Here are made-up elements, facts about them, and rows of numbers that follow some of those facts. Name the element behind each unnamed row.

Some elements and their rows:
28  202  163  -495  250  55  51  -144  123  407  -577  -175  328  73  31  489  272  589  47  73  155  -376  360  140  -105  306  463  -203  -386 : meli
154  61  -273  31  51  72  -27  28  410  438  287  -163  -106  -135  192  317  193  -76  -178  -167  97  -116  11  -441  -304  91  30  -310  -463 : klesu
93  64  -268  54  -117  210  277  171  -186  40  345  189  -48  126  110  76  -557  118  101  -68  154  382  103  116  -232  96  221  -93  -370 : klarek
-137  141  193  -414  104  27  198  -13  -246  216  -28  -29  -147  103  80  -139  43  538  -192  182  -160  13  90  -63  76  14  -93  -244  -295 : kebi
-178  -44  135  -149  -283  -344  19  -27  192  128  -283  149  266  -204  70  514  222  76  -53  -124  44  -370  527  369  -299  89  738  -334  184 : trapo
-150  158  194  -41  -41  -307  362  106  -323  -309  -403  220  -245  -30  10  13  -19  596  392  471  -395  -78  288  359  3  163  459  -291  477 : bolor
-138  -10  -373  477  -277  132  422  174  535  226  445  -191  -345  -68  -60  406  -172  -273  -65  -685  -498  497  -38  -31  123  -108  368  -153  -313 : dotrum
195  33  -84  -1  -60  -231  -51  38  -8  -101  306  193  33  -388  401  -12  118  -196  68  314  -15  -84  -33  -443  -340  72  -117  -384  179 : breple
131  57  -96  105  44  -215  -149  -16  -84  -31  294  205  -215  -243  241  105  134  55  74  342  -172  -270  -123  -416  -303  63  1  -364  230 : nuplomem
-77  123  -196  224  -214  16  38  108  440  364  41  -128  -124  -120  180  549  92  -79  3  -223  -244  -127  136  -91  -419  71  456  -308  -269 : drotrisa
194  26  104  -102  -112  -126  -129  50  137  123  224  -99  184  -194  190  301  108  -341  -154  -162  -203  164  -204  -366  -117  -58  116  -297  16 : plozes
106  -99  -153  41  38  -207  91  -55  31  36  217  280  -213  -195  -13  47  258  386  -31  67  94  -378  295  -265  -52  139  124  -250  62 : plugedrer
117  -12  -173  164  179  -94  -143  233  111  163  331  161  -65  -329  202  285  -52  -103  -46  281  16  -141  -37  -455  -379  129  152  -216  44 : brozam
132  -9  -123  113  94  63  -172  37  162  415  383  50  -27  -270  105  361  31  -70  -161  -81  -75  11  33  -478  -304  118  124  -141  -317 : fliflok
143  50  -216  66  111  -76  -145  36  129  116  291  90  -86  -248  278  214  167  64  -64  234  -47  -225  -33  -514  -298  131  31  -401  -111 : bovu
-60  -44  -129  66  -50  -121  -6  217  27  256  330  122  -223  -151  294  180  29  73  -297  194  -158  -131  -36  -309  -450  -35  22  -467  -77 : nilum
-122  -134  -304  279  -339  -49  484  19  267  161  358  -10  -347  -123  -87  15  -90  110  -132  -367  -184  145  327  -2  88  -45  306  -115  -242 : miplaske
107  6  84  -4  10  -40  -123  90  -54  254  318  42  101  -375  210  255  -8  -317  67  126  -119  104  -1  -484  -234  73  109  -144  -62 : klasel

Some facts about the elements:
bropler(bavutra, flaklik); bropler(belan, tregrol); bropler(belan, skotoron)
bropler(bolor, trapo); bropler(bolor, bravirek); bropler(bovu, draskobal)
bropler(bravirek, flipe); bropler(bravirek, fatrem); bropler(bregram, trapo)
bropler(breple, tregrol); bropler(breplol, daflan); bropler(breplol, fliflok)
bropler(broflem, brufir); bropler(brotidem, nalum); bropler(brotidem, foskan)
bropler(brotren, tobek); bropler(brufir, sistun); bropler(bruklukek, trasto)
bropler(dabidum, fisi); bropler(dokler, flagrin); bropler(dostas, klerel)
bropler(dostas, zilor); bropler(dretrel, zudraben); bropler(fatrem, fikle)
bropler(fatrom, plutigri); bropler(feflis, getren); bropler(fisi, dapluka)
bropler(fisi, ralom); bropler(flagrin, puvim); bropler(flipe, dapluka)
bropler(flotrir, draskobal); bropler(flufofam, sadim); bropler(foskan, meman)
bropler(fubri, flipe); bropler(fubri, grabel); bropler(gaklas, bravirek)
bropler(gasatren, brotren); bropler(gasatren, fubri); bropler(geklem, fubri)
bropler(getren, ploso); bropler(gigrige, vabrik); bropler(gigrige, tobek)
bropler(grabel, meli); bropler(grefe, flaklik); bropler(grefe, bovu)
bropler(grerezor, ploso); bropler(grunos, skegur); bropler(gugrudam, grunos)
bropler(gugrudam, serabo); bropler(gunas, draskobal); bropler(guste, ploso)
bropler(keful, flofira); bropler(keful, storetrin); bropler(klatror, miplaske)
bropler(klatror, dotrum); bropler(kliskul, tasir); bropler(klotofen, grunos)
bropler(kosto, flaklik); bropler(kosto, zegon); bropler(kuflos, broflem)
bropler(kurabres, pladro); bropler(kurabres, sistun); bropler(ladafe, sistun)
bropler(ladafe, duvos); bropler(lebro, troflik); bropler(lesem, flebropok)
bropler(lesem, grabel); bropler(levados, meman); bropler(lugren, troflik)
bropler(makli, klotofen); bropler(mugra, pigrel); bropler(mugra, nuves)
bropler(nado, klesu); bropler(nukorek, veno); bropler(nuplomem, plokol)
bropler(pabrik, trapo); bropler(pezar, guste); bropler(plaplidor, flufofam)
bropler(plaplidor, drotrisa); bropler(plizor, flebropok); bropler(ploklus, breplol)
bropler(pludrer, lebro); bropler(pludrer, meli); bropler(pluru, sadim)
bropler(plutigri, dotrum); bropler(pufo, pluru); bropler(puvim, fibrim)
bropler(rabral, fibrim); bropler(rizi, trapo); bropler(rograr, memi)
bropler(rograr, miplaske); bropler(sadim, flipe); bropler(serabo, trazi)
bropler(siklu, tobek); bropler(skegur, dabidum); bropler(skipli, memi)
bropler(skipli, fisi); bropler(skipli, dotrum); bropler(skotoron, zudraben)
bropler(stamiru, mugra); bropler(stamiru, drasugrum); bropler(stofos, pigrel)
bropler(storetrin, brotren); bropler(stoven, fatrom); bropler(stoven, klarek)
bropler(sugasik, tregrol); bropler(tasir, grabel); bropler(tasir, grefe)
bropler(tazadri, klesu); bropler(teter, flebropok); bropler(teter, troser)
bropler(trapo, fubri); bropler(trapo, skekom); bropler(trasto, pezar)
bropler(trasto, rograr); bropler(trasto, flagrin); bropler(trazi, plutigri)
bropler(trazi, fikle); bropler(trazol, rizi); bropler(treflu, gasatren)
bropler(trikel, fubri); bropler(troflik, ploso); bropler(troris, skekom)
bropler(troser, grabel); bropler(vabrik, drotrisa); bropler(veno, zegon)
bropler(vudrik, fikle); bropler(vufes, meman); bropler(vufes, dotrum)
bropler(zotror, nuves); bropler(zotror, nado); kedrur(bavutra, d)
kedrur(belan, a); kedrur(bolor, c); kedrur(bovu, a)
kedrur(bravirek, d); kedrur(bregram, b); kedrur(breple, a)
kedrur(breplol, b); kedrur(broflem, c); kedrur(broran, d)
kedrur(brotidem, d); kedrur(brotren, a); kedrur(brozam, a)
kedrur(brufir, a); kedrur(bruklukek, d); kedrur(dabidum, c)
kedrur(daflan, b); kedrur(dapluka, d); kedrur(dibrul, b)
kedrur(ditril, a); kedrur(dokler, e); kedrur(dostas, d)
kedrur(dotrum, a); kedrur(drarak, a); kedrur(draskobal, a)
kedrur(drasugrum, b); kedrur(dretrel, c); kedrur(drotrisa, a)
kedrur(duvos, c); kedrur(fatrem, a); kedrur(fatrom, b)
kedrur(feflis, d); kedrur(felun, a); kedrur(fibrim, c)
kedrur(fikle, b); kedrur(fisi, e); kedrur(flagrin, b)
kedrur(flaklik, c); kedrur(flebrol, e); kedrur(flebropok, a)
kedrur(fliflok, a); kedrur(flipe, c); kedrur(flofira, a)
kedrur(flotrir, d); kedrur(flufofam, a); kedrur(fluklom, a)
kedrur(foskan, c); kedrur(fubri, d); kedrur(gaklas, d)
kedrur(gasatren, e); kedrur(geklem, e); kedrur(getren, c)
kedrur(gidaskal, b); kedrur(gigrige, e); kedrur(grabel, b)
kedrur(grabu, a); kedrur(gradal, e); kedrur(grefe, a)
kedrur(greflo, d); kedrur(grerezor, a); kedrur(grunos, a)
kedrur(gugrudam, a); kedrur(gunas, d); kedrur(guste, c)
kedrur(gutrigre, e); kedrur(kebi, c); kedrur(keful, e)
kedrur(kizum, d); kedrur(klarek, d); kedrur(klasel, a)
kedrur(klatror, a); kedrur(klerel, d); kedrur(klesu, a)
kedrur(kliskul, a); kedrur(klotofen, a); kedrur(kopu, a)
kedrur(kosto, d); kedrur(kuflos, c); kedrur(kurabres, a)
kedrur(ladafe, a); kedrur(laflem, c); kedrur(lebro, a)
kedrur(leplok, b); kedrur(lesem, c); kedrur(levados, a)
kedrur(lugren, a); kedrur(makli, b); kedrur(meli, c)
kedrur(meman, e); kedrur(memi, e); kedrur(miplaske, b)
kedrur(mugra, a); kedrur(nado, a); kedrur(nalum, b)
kedrur(nilum, a); kedrur(nukorek, d); kedrur(nuplomem, a)
kedrur(nuves, e); kedrur(pabri, d); kedrur(pabrik, a)
kedrur(pagos, a); kedrur(pezar, a); kedrur(pigrel, e)
kedrur(pladro, a); kedrur(plaplidor, a); kedrur(plipezim, c)
kedrur(plizor, b); kedrur(plodrazir, d); kedrur(ploklus, a)
kedrur(plokol, c); kedrur(ploso, c); kedrur(plozes, a)
kedrur(pludrer, b); kedrur(plugedrer, b); kedrur(pluru, e)
kedrur(plutigri, d); kedrur(poma, a); kedrur(pufo, a)
kedrur(puvim, e); kedrur(puzu, a); kedrur(rabral, c)
kedrur(ralom, d); kedrur(ravis, a); kedrur(ritrote, a)
kedrur(rizi, d); kedrur(rograr, a); kedrur(sadim, a)
kedrur(serabo, b); kedrur(siklu, d); kedrur(sistun, b)
kedrur(sizak, c); kedrur(skegur, b); kedrur(skekom, d)
kedrur(skipli, c); kedrur(skotoron, d); kedrur(stamiru, a)
kedrur(stiplok, d); kedrur(stofos, b); kedrur(storetrin, b)
kedrur(stoven, d); kedrur(stuklil, a); kedrur(sugasik, c)
kedrur(tasir, c); kedrur(tazadri, a); kedrur(teter, b)
kedrur(tirobi, c); kedrur(tirobri, e); kedrur(tobek, a)
kedrur(tovom, d); kedrur(traklel, e); kedrur(trapo, b)
kedrur(trasto, a); kedrur(trazi, d); kedrur(trazol, a)
kedrur(treflu, e); kedrur(tregrol, c); kedrur(treskar, a)
kedrur(trikel, a); kedrur(triken, d); kedrur(trofil, a)
kedrur(troflik, a); kedrur(troko, e); kedrur(troris, a)
kedrur(troser, b); kedrur(trostan, d); kedrur(vabrik, b)
kedrur(veno, b); kedrur(vesam, d); kedrur(vimorim, b)
kedrur(vudrik, e); kedrur(vufes, a); kedrur(zegon, a)
kedrur(zilor, b); kedrur(zoni, c); kedrur(zotror, a)
kedrur(zudraben, b); kedrur(zufi, b); bupor(bavutra, brotidem)
bupor(bravirek, kopu); bupor(breplol, getren); bupor(ditril, kurabres)
bupor(ditril, plugedrer); bupor(dotrum, flofira); bupor(dotrum, troser)
bupor(dotrum, plokol); bupor(drasugrum, storetrin); bupor(felun, puvim)
bupor(felun, gradal); bupor(fliflok, zegon); bupor(flufofam, sugasik)
bupor(gaklas, nuves); bupor(geklem, flofira); bupor(gidaskal, siklu)
bupor(gidaskal, kurabres); bupor(grabel, nukorek); bupor(grabu, broran)
bupor(grefe, plipezim); bupor(gugrudam, vudrik); bupor(gugrudam, pabrik)
bupor(gugrudam, fluklom); bupor(guste, fubri); bupor(guste, pabrik)
bupor(guste, fluklom); bupor(gutrigre, pagos); bupor(kebi, triken)
bupor(kebi, tirobri); bupor(kizum, siklu); bupor(kizum, serabo)
bupor(klasel, trasto); bupor(klasel, sizak); bupor(klatror, serabo)
bupor(klerel, plugedrer); bupor(klerel, klotofen); bupor(kuflos, fubri)
bupor(ladafe, kliskul); bupor(laflem, sizak); bupor(lesem, pagos)
bupor(lesem, fatrom); bupor(lesem, flipe); bupor(levados, pagos)
bupor(levados, tovom); bupor(lugren, plizor); bupor(lugren, tirobi)
bupor(mugra, bovu); bupor(nado, pagos); bupor(nado, flotrir)
bupor(nalum, bregram); bupor(pabri, trapo); bupor(pabri, dibrul)
bupor(pabri, fisi); bupor(pladro, sugasik); bupor(pladro, fubri)
bupor(pladro, nilum); bupor(plozes, broflem); bupor(plozes, flipe)
bupor(plozes, traklel); bupor(plozes, fisi); bupor(plozes, treskar)
bupor(pluru, puvim); bupor(poma, nuplomem); bupor(poma, bolor)
bupor(pufo, troser); bupor(puzu, flofira); bupor(puzu, flotrir)
bupor(puzu, duvos); bupor(rabral, kosto); bupor(ritrote, gunas)
bupor(ritrote, zilor); bupor(ritrote, dretrel); bupor(ritrote, plipezim)
bupor(sistun, dapluka); bupor(sistun, greflo); bupor(stofos, fatrom)
bupor(stofos, broran); bupor(stoven, broflem); bupor(stoven, gigrige)
bupor(stoven, broran); bupor(stoven, plodrazir); bupor(stuklil, stamiru)
bupor(stuklil, ploso); bupor(tazadri, drarak); bupor(tazadri, breple)
bupor(tazadri, ploso); bupor(tazadri, dibrul); bupor(teter, stiplok)
bupor(teter, triken); bupor(teter, sugasik); bupor(teter, zudraben)
bupor(teter, leplok); bupor(treflu, daflan); bupor(treflu, flebrol)
bupor(tregrol, dapluka); bupor(trofil, brozam); bupor(trofil, vufes)
bupor(troko, ploso); bupor(troko, broran); bupor(troko, trasto)
bupor(trostan, dretrel); bupor(vesam, nukorek); bupor(vesam, tirobi)
bupor(vesam, tirobri); bupor(vimorim, triken); bupor(vimorim, skipli)
bupor(vimorim, fikle); bupor(zoni, ravis); bupor(zoni, trasto)
bupor(zufi, puvim); bupor(zufi, ploso); bupor(zufi, veno)
bupor(zufi, kliskul); tistor(bavutra, f); tistor(belan, f)
tistor(bolor, f); tistor(bovu, f); tistor(bravirek, g)
tistor(bregram, g); tistor(breple, f); tistor(breplol, f)
tistor(broflem, f); tistor(broran, f); tistor(brotidem, g)
tistor(brotren, g); tistor(brozam, g); tistor(brufir, f)
tistor(bruklukek, g); tistor(dabidum, g); tistor(daflan, f)
tistor(dapluka, g); tistor(dibrul, g); tistor(ditril, g)
tistor(dokler, g); tistor(dostas, g); tistor(dotrum, f)
tistor(drarak, g); tistor(draskobal, f); tistor(drasugrum, f)
tistor(dretrel, g); tistor(drotrisa, f); tistor(duvos, f)
tistor(fatrem, g); tistor(fatrom, g); tistor(feflis, f)
tistor(felun, g); tistor(fibrim, g); tistor(fikle, g)
tistor(fisi, g); tistor(flagrin, g); tistor(flaklik, f)
tistor(flebrol, f); tistor(flebropok, f); tistor(fliflok, g)
tistor(flipe, g); tistor(flofira, g); tistor(flotrir, g)
tistor(flufofam, f); tistor(fluklom, f); tistor(foskan, f)
tistor(fubri, f); tistor(gaklas, g); tistor(gasatren, g)
tistor(geklem, g); tistor(getren, g); tistor(gidaskal, f)
tistor(gigrige, f); tistor(grabel, g); tistor(grabu, g)
tistor(gradal, g); tistor(grefe, g); tistor(greflo, f)
tistor(grerezor, f); tistor(grunos, g); tistor(gugrudam, f)
tistor(gunas, g); tistor(guste, f); tistor(gutrigre, f)
tistor(kebi, f); tistor(keful, f); tistor(kizum, f)
tistor(klarek, g); tistor(klasel, g); tistor(klatror, f)
tistor(klerel, f); tistor(klesu, f); tistor(kliskul, f)
tistor(klotofen, g); tistor(kopu, g); tistor(kosto, f)
tistor(kuflos, f); tistor(kurabres, f); tistor(ladafe, f)
tistor(laflem, f); tistor(lebro, f); tistor(leplok, f)
tistor(lesem, g); tistor(levados, g); tistor(lugren, g)
tistor(makli, f); tistor(meli, f); tistor(meman, f)
tistor(memi, f); tistor(miplaske, f); tistor(mugra, f)
tistor(nado, g); tistor(nalum, f); tistor(nilum, f)
tistor(nukorek, f); tistor(nuplomem, f); tistor(nuves, g)
tistor(pabri, g); tistor(pabrik, f); tistor(pagos, f)
tistor(pezar, f); tistor(pigrel, f); tistor(pladro, f)
tistor(plaplidor, f); tistor(plipezim, f); tistor(plizor, g)
tistor(plodrazir, f); tistor(ploklus, f); tistor(plokol, g)
tistor(ploso, f); tistor(plozes, f); tistor(pludrer, g)
tistor(plugedrer, f); tistor(pluru, f); tistor(plutigri, g)
tistor(poma, g); tistor(pufo, g); tistor(puvim, f)
tistor(puzu, f); tistor(rabral, f); tistor(ralom, g)
tistor(ravis, f); tistor(ritrote, g); tistor(rizi, g)
tistor(rograr, g); tistor(sadim, g); tistor(serabo, g)
tistor(siklu, g); tistor(sistun, f); tistor(sizak, f)
tistor(skegur, f); tistor(skekom, g); tistor(skipli, g)
tistor(skotoron, f); tistor(stamiru, f); tistor(stiplok, f)
tistor(stofos, f); tistor(storetrin, g); tistor(stoven, f)
tistor(stuklil, f); tistor(sugasik, f); tistor(tasir, g)
tistor(tazadri, f); tistor(teter, g); tistor(tirobi, f)
tistor(tirobri, f); tistor(tobek, g); tistor(tovom, f)
tistor(traklel, g); tistor(trapo, f); tistor(trasto, g)
tistor(trazi, g); tistor(trazol, g); tistor(treflu, f)
tistor(tregrol, g); tistor(treskar, f); tistor(trikel, f)
tistor(triken, f); tistor(trofil, g); tistor(troflik, g)
tistor(troko, f); tistor(troris, f); tistor(troser, g)
tistor(trostan, f); tistor(vabrik, f); tistor(veno, f)
tistor(vesam, g); tistor(vimorim, g); tistor(vudrik, f)
tistor(vufes, g); tistor(zegon, f); tistor(zilor, g)
tistor(zoni, f); tistor(zotror, f); tistor(zudraben, f)
tistor(zufi, g)

Name these rows:
No name comes twice in this set of rows, the named rows included.
173  -3  -10  84  321  -40  -244  135  90  92  411  95  197  -224  22  394  143  -317  -299  1  -105  162  -196  -504  -114  -28  126  -179  18 => nado
-142  64  132  419  -15  -225  -110  251  -104  28  136  168  -179  -275  -41  421  -31  -114  66  119  -493  105  2  32  -161  -17  609  -196  509 => pufo
-83  -1  89  166  -247  -313  140  -25  -200  -101  164  298  -190  -230  -60  -56  85  230  -80  63  -267  -111  245  33  28  -31  393  -294  303 => makli
41  -120  -16  -59  138  -141  -43  81  -138  -161  171  349  164  -78  -9  15  22  -293  -392  1  517  -108  496  -180  42  119  131  -283  -146 => traklel
-59  -14  -347  295  -232  64  351  -145  144  105  379  -26  -368  68  -129  -1  -111  -210  -299  -508  170  67  529  -62  184  40  111  -250  -707 => meman
138  6  -136  -78  -82  -175  -47  -245  -189  -160  158  213  -144  -207  220  -189  144  -127  -136  112  429  -317  566  -244  -57  205  -143  -367  -355 => puvim
-145  10  298  -245  15  -73  -402  -52  -135  607  -152  211  273  -125  -58  616  398  228  -316  12  49  -406  441  -18  -263  67  638  -162  -260 => grabel
49  67  172  -428  492  -18  5  4  -159  170  -385  135  232  -77  6  248  187  616  56  413  247  -283  287  -144  -155  338  268  -153  -100 => getren
71  56  -76  35  63  -113  -100  -182  -167  -63  178  270  -182  -15  -58  -69  122  12  -277  25  279  -335  441  -221  45  180  7  -367  -358 => flebrol
-213  64  -245  266  -224  122  278  325  -42  167  -130  171  -47  219  51  567  -552  164  224  -172  121  204  433  757  -423  237  869  -183  -221 => dapluka
-136  -15  -141  442  -127  -179  35  281  63  122  127  155  -306  -278  88  378  -119  -43  192  140  -298  -11  191  -31  -360  130  545  -205  171 => klotofen
-57  31  -311  274  -195  137  430  315  -299  -112  405  287  -323  152  66  -94  -762  -7  140  -112  -7  551  62  304  -117  82  220  -124  -165 => plutigri
-136  -81  -207  547  -132  -263  269  402  -113  -240  540  303  -586  -393  99  -220  -340  -106  229  384  -489  279  -76  -208  -177  -35  145  -220  532 => vufes
61  -65  -222  -72  -27  -74  54  -118  238  193  301  94  -118  -158  28  118  278  273  -225  -114  199  -278  283  -277  -105  114  62  -253  -312 => daflan

The same elements again, as new rows of numbers:
Named rows:
103  260  -82  -331  -23  -138  -403  185  -203  -140  -134  -243  -292  63  -263 : brotidem
79  -41  -142  -119  -18  -193  -223  88  -146  -10  -179  -208  -261  162  -263 : siklu
-108  230  178  -115  165  7  -254  147  -204  -209  -9  -130  -162  -67  -272 : skegur
129  37  169  48  168  -114  -430  180  -110  -58  -119  -136  -330  30  -179 : vimorim
61  20  -148  -145  32  -147  -222  129  -51  -100  -146  -46  -305  54  -129 : lebro
186  152  -208  -266  -19  -138  -409  130  -126  -105  -120  -72  -459  130  -188 : kurabres
195  7  37  -100  32  -224  -321  181  131  -92  -226  -89  -268  -76  -33 : fliflok
36  460  -27  -293  6  -119  -288  90  -331  -174  -144  -187  -183  122  -102 : gugrudam
139  126  -171  -200  7  -127  -365  156  -120  -134  -151  -46  -400  69  -140 : ploklus
217  241  -164  -188  -4  -206  -431  170  -82  -77  -125  -58  -417  176  -130 : ladafe
154  43  -129  -169  12  -148  -376  194  38  -121  -138  -14  -416  -35  -135 : brufir
59  32  149  -177  -69  -89  -382  113  189  -197  -268  -112  -157  -237  -219 : fibrim
57  -54  5  75  133  -96  -361  177  -95  -59  -39  1  -424  31  -265 : veno
89  -34  -171  -29  -132  -78  -323  2  -133  86  -263  -197  -176  413  -254 : lesem
-6  -249  155  290  149  -136  -127  75  -36  74  -150  -109  -176  97  -191 : grabel
37  176  -14  -285  46  -121  -250  189  -91  -209  -111  -242  -177  -49  -147 : klotofen
106  73  -112  -158  29  -137  -287  138  -32  -144  -154  -44  -369  -20  -106 : nilum
155  106  57  -181  -10  18  -385  207  27  37  -196  1  -229  59  -184 : gutrigre

Which element is each row?
No name comes twice in this set of rows, the named rows included.
-28  34  -208  -87  -21  -130  -51  -3  -271  -60  -177  -146  -205  256  -201 => pabrik
131  320  10  -230  -146  -103  -475  74  -25  -134  -221  -64  -246  73  -250 => rabral
8  114  -23  -119  -7  -164  -147  62  -258  -10  -178  -256  -70  225  -202 => gaklas
146  39  159  44  183  -100  -429  207  68  -69  -132  46  -362  -105  -134 => drasugrum
176  -68  148  -68  -41  -160  -410  116  325  -102  -319  -42  -206  -171  -142 => tregrol
-85  181  131  -272  -74  -75  -252  44  -55  -207  -175  -251  -34  -56  -260 => dabidum
184  166  -132  -153  15  -208  -438  205  -98  -80  -155  -23  -397  111  -116 => tazadri
57  -101  -34  97  88  -119  -305  84  -248  11  -45  -192  -369  207  -317 => plizor
156  50  -204  -162  -23  -164  -309  112  -123  -23  -204  -52  -415  120  -225 => nukorek
18  80  107  -249  60  -124  -248  228  -7  -180  -190  -188  -167  -220  -180 => klarek
188  160  -13  -136  -111  -91  -458  34  -71  -91  -352  -22  -361  122  -199 => kuflos
-62  197  231  -145  202  -34  -307  141  -215  -210  -9  -261  -146  -68  -274 => serabo
243  38  -102  -132  65  -89  -443  238  135  -37  -196  -139  -320  18  -1 => nado
-135  -3  327  6  226  -46  -146  178  -37  -174  -79  -204  -62  -209  -188 => fikle
-51  287  28  -344  20  -99  -232  167  -230  -195  -142  -307  -90  -29  -232 => trazi

